Below is a small trained network, with its code and all its weights. Each question gives an input and a target symbol and asks what happens when units are switched off, that is, made to give their printed mean instead of their output.

import numpy as np


def w(rows, s, z=0):
    codes = np.array(rows[::2]) - 128.0
    scale = np.full(codes.shape[1], s)
    scale[-1] = z or s
    return codes * scale


def norm(h):
    return h / np.sqrt((h * h).mean(-1, keepdims=True) + 1e-5)


def f(y):
    return np.maximum(y, 0)


def softmax(a):
    e = np.exp(a - a.max(-1, keepdims=True))
    return e / e.sum(-1, keepdims=True)


def log_softmax(a):
    a = a - a.max(-1, keepdims=True)
    return a - np.log(np.exp(a).sum(-1, keepdims=True))


def net(x, mask):
    ids = ['ΓΛΞΣΨΩδεημτφ'.index(c) for c in x.split()]
    T = len(ids)
    res = E[ids] + P[:T]
    u = 0
    for l in range(2):
        q, k, v = (norm(res) @ M[l].T for M in (Q, K, V))
        z = softmax(np.where(np.tri(T) > 0, q @ k.T / 2**0.5, -1e9)) @ v
        res = res + np.where(mask[u], z, O[l][:, -1]) @ O[l][:, :-1]
        u += 1
        y = f(norm(res) @ A[l][:, :-1].T + A[l][:, -1])
        res = res + np.where(mask[u : u + 4], y, B[l][:, -1]) @ B[l][:, :-1]
        u += 4
    return log_softmax(norm(res)[-1] @ U[:, :-1].T + U[:, -1])


Q, K, V, O, A, B = {}, {}, {}, {}, {}, {}
E = w([
[200,115,181,97,85,126,203,93],'Γ',
[190,152,225,139,116,140,116,93],'Λ',
[161,110,113,145,65,207,154,115],'Ξ',
[104,178,149,101,38,161,119,147],'Σ',
[166,178,133,131,101,120,80,147],'Ψ',
[40,105,57,118,147,133,141,1],'Ω',
[129,135,151,132,131,223,95,194],'δ',
[188,94,106,131,83,84,135,181],'ε',
[154,46,68,118,119,152,97,122],'η',
[190,142,130,50,138,174,153,125],'μ',
[137,65,160,35,116,99,73,102],'τ',
[105,82,169,164,76,124,115,128],'φ',
],0.009)
P = w([
[1,101,155,177,156,106,132,30],'0',
[182,109,112,69,82,161,80,134],'1',
[156,113,115,63,97,154,85,110],'2',
[150,129,92,65,98,153,95,78],'3',
[157,122,70,65,104,158,78,91],'4',
[152,112,52,42,50,147,75,67],'5',
],0.0029)
Q[0] = w([
[105,118,113,121,131,136,134,100],'L0H1',
[190,62,62,3,21,224,52,27],'L0H1',
],0.026)
K[0] = w([
[132,140,92,162,129,135,108,127],'L0H1',
[1,161,74,166,215,86,174,99],'L0H1',
],0.034)
V[0] = w([
[147,95,116,126,64,7,149,124],'L0H1',
[125,81,158,79,160,138,235,106],'L0H1',
],0.021)
O[0] = w([
[209,131,83,230,99,171,104,1,253],'L0H1',
[130,103,161,20,30,74,199,55,96],'L0H1',
],0.0071,0.0048)
A[0] = w([
[98,135,116,78,134,61,165,97,115],'L0N1',
[89,129,143,148,184,146,45,235,2],'L0N2',
[32,156,71,144,249,56,187,98,217],'L0N3',
[104,157,42,163,76,126,227,165,8],'L0N4',
],0.012,0.00094)
B[0] = w([
[146,191,54,177,104,141,134,104,239],'L0N1',
[206,137,115,9,110,170,190,112,254],'L0N2',
[131,126,76,110,208,1,133,54,162],'L0N3',
[98,99,156,88,181,123,166,102,140],'L0N4',
],0.0099,0.0076)
Q[1] = w([
[197,118,78,79,6,143,151,8],'L1H1',
[109,167,145,201,198,147,143,96],'L1H1',
],0.02)
K[1] = w([
[16,166,84,175,254,40,142,37],'L1H1',
[144,117,140,73,169,171,115,195],'L1H1',
],0.017)
V[1] = w([
[163,248,153,142,150,77,86,145],'L1H1',
[89,208,193,163,82,150,168,105],'L1H1',
],0.018)
O[1] = w([
[80,2,67,95,164,203,195,35,95],'L1H1',
[85,45,230,162,234,244,173,173,253],'L1H1',
],0.0047,0.0015)
A[1] = w([
[157,123,162,122,101,132,100,41,136],'L1N1',
[128,150,34,176,252,124,121,164,3],'L1N2',
[185,127,116,191,221,160,79,135,134],'L1N3',
[137,111,134,64,133,96,170,193,167],'L1N4',
],0.017,0.0037)
B[1] = w([
[121,103,162,142,205,122,118,193,249],'L1N1',
[84,217,197,156,254,90,159,13,203],'L1N2',
[65,112,75,113,40,56,187,167,234],'L1N3',
[105,118,121,198,138,166,51,79,207],'L1N4',
],0.012)
U = w([
[236,103,219,109,87,95,243,62,16],'Γ',
[203,98,210,166,227,119,118,200,251],'Λ',
[66,30,113,120,168,245,225,128,139],'Ξ',
[25,136,180,58,17,118,122,76,134],'Σ',
[191,238,134,143,58,63,79,197,113],'Ψ',
[77,212,80,139,229,70,183,77,148],'Ω',
[45,165,149,213,135,218,26,122,145],'δ',
[191,77,62,251,64,134,135,70,145],'ε',
[141,64,52,87,124,103,143,140,82],'η',
[237,175,105,54,153,241,92,75,94],'μ',
[57,95,79,29,206,101,37,211,89],'τ',
[54,78,108,189,76,59,195,254,134],'φ',
],0.0073,0.0026)

Each question gives the input, a string of symbols that net reads in full, and the target symbol t.
The units are the heads (2 rows each of Q, K, V and O) and the neurons (one row each of A and B). Each row of codes is followed by its name. A weight is (code - 128) times the scale printed after its matrix; where a second scale follows, it is the last column's (O, A, B and U).
mask holds one flag per unit, layer by layer, with each layer's heads first. A switched-off unit (its flag False) gives its mean, the last column of its rows in O or B, instead of its output. The means were averaged over made-up inputs and are rounded, as every weight is.
A unit's drop is (log p(t) with every unit on - log p(t) with that unit switched off) / (log p(t) with every unit on - log p(t) with every unit switched off).
The circuit of an input: a set's keep is (log p(t) with only the set's units on - log p(t) with every unit switched off) / (log p(t) with every unit on - log p(t) with every unit switched off). Starting from all 10 units, units are removed one at a time, each time the one whose removal leaves the highest keep (on an exact tie, the one counted first), for as long as the keep stays at least 0.8.
units of the circuit, in order: the units of the circuit, biggest drop first
k most important neurons: the k neurons with the biggest drops, biggest first
top k neurons in layer l: the k neurons of layer l with the biggest drops, biggest first
drop of u: that unit's drop, to one decimal
input Ψ μ Ω η, target η: top neuron in layer 0	L0N1
input Σ Ψ φ, target μ: units of the circuit, in order	L0H1; L0N2
input Ω τ δ η τ Γ, target Γ: 3 most important neurons	L1N3; L0N3; L1N2
input Γ Ξ Ω τ, target τ: units of the circuit, in order	L1N2; L0N2; L1N3; L0H1
input Σ η η Ψ, target μ: units of the circuit, in order	L0H1; L0N2
input Ω μ Ψ μ ε τ, target τ: top 3 neurons in layer 0	L0N2; L0N3; L0N1
input μ ε Ω Σ, target Σ: top 3 neurons in layer 0	L0N2; L0N3; L0N1
input φ ε Ψ μ, target φ: 2 most important neurons	L1N3; L0N2
input τ τ Ψ μ, target Λ: 2 most important neurons	L1N1; L0N2
input Γ Ω ε, target ε: 4 most important neurons	L1N2; L1N3; L0N1; L0N2
input Ω Ω ε η, target η: 2 most important neurons	L1N2; L0N3
input Ω Ψ Γ ε Ξ, target Ξ: top 2 neurons in layer 0	L0N1; L0N2
input τ Ψ Ψ Λ Γ η, target Λ: 2 most important neurons	L1N1; L1N3
input δ Γ Ξ φ, target τ: units of the circuit, in order	L0H1
input φ Ψ Ψ Σ, target φ: 3 most important neurons	L0N2; L1N3; L1N2
input Ξ ε Ψ τ τ Σ, target δ: units of the circuit, in order	L0H1; L1N4; L1N3
input τ Ψ Ξ Ψ, target Λ: 2 most important neurons	L1N1; L1N3
input Ξ τ Ψ Ψ φ τ, target δ: top 2 neurons in layer 1	L1N4; L1N3
input Ξ Λ φ Ψ η Ξ, target δ: top 2 neurons in layer 1	L1N4; L1N3
input μ Ξ ε, target Σ: units of the circuit, in order	L0H1
input η Ξ Ψ, target Ψ: drop of L1H1	1.0
input Ξ τ Λ μ Ψ μ, target δ: drop of L0N4	0.0
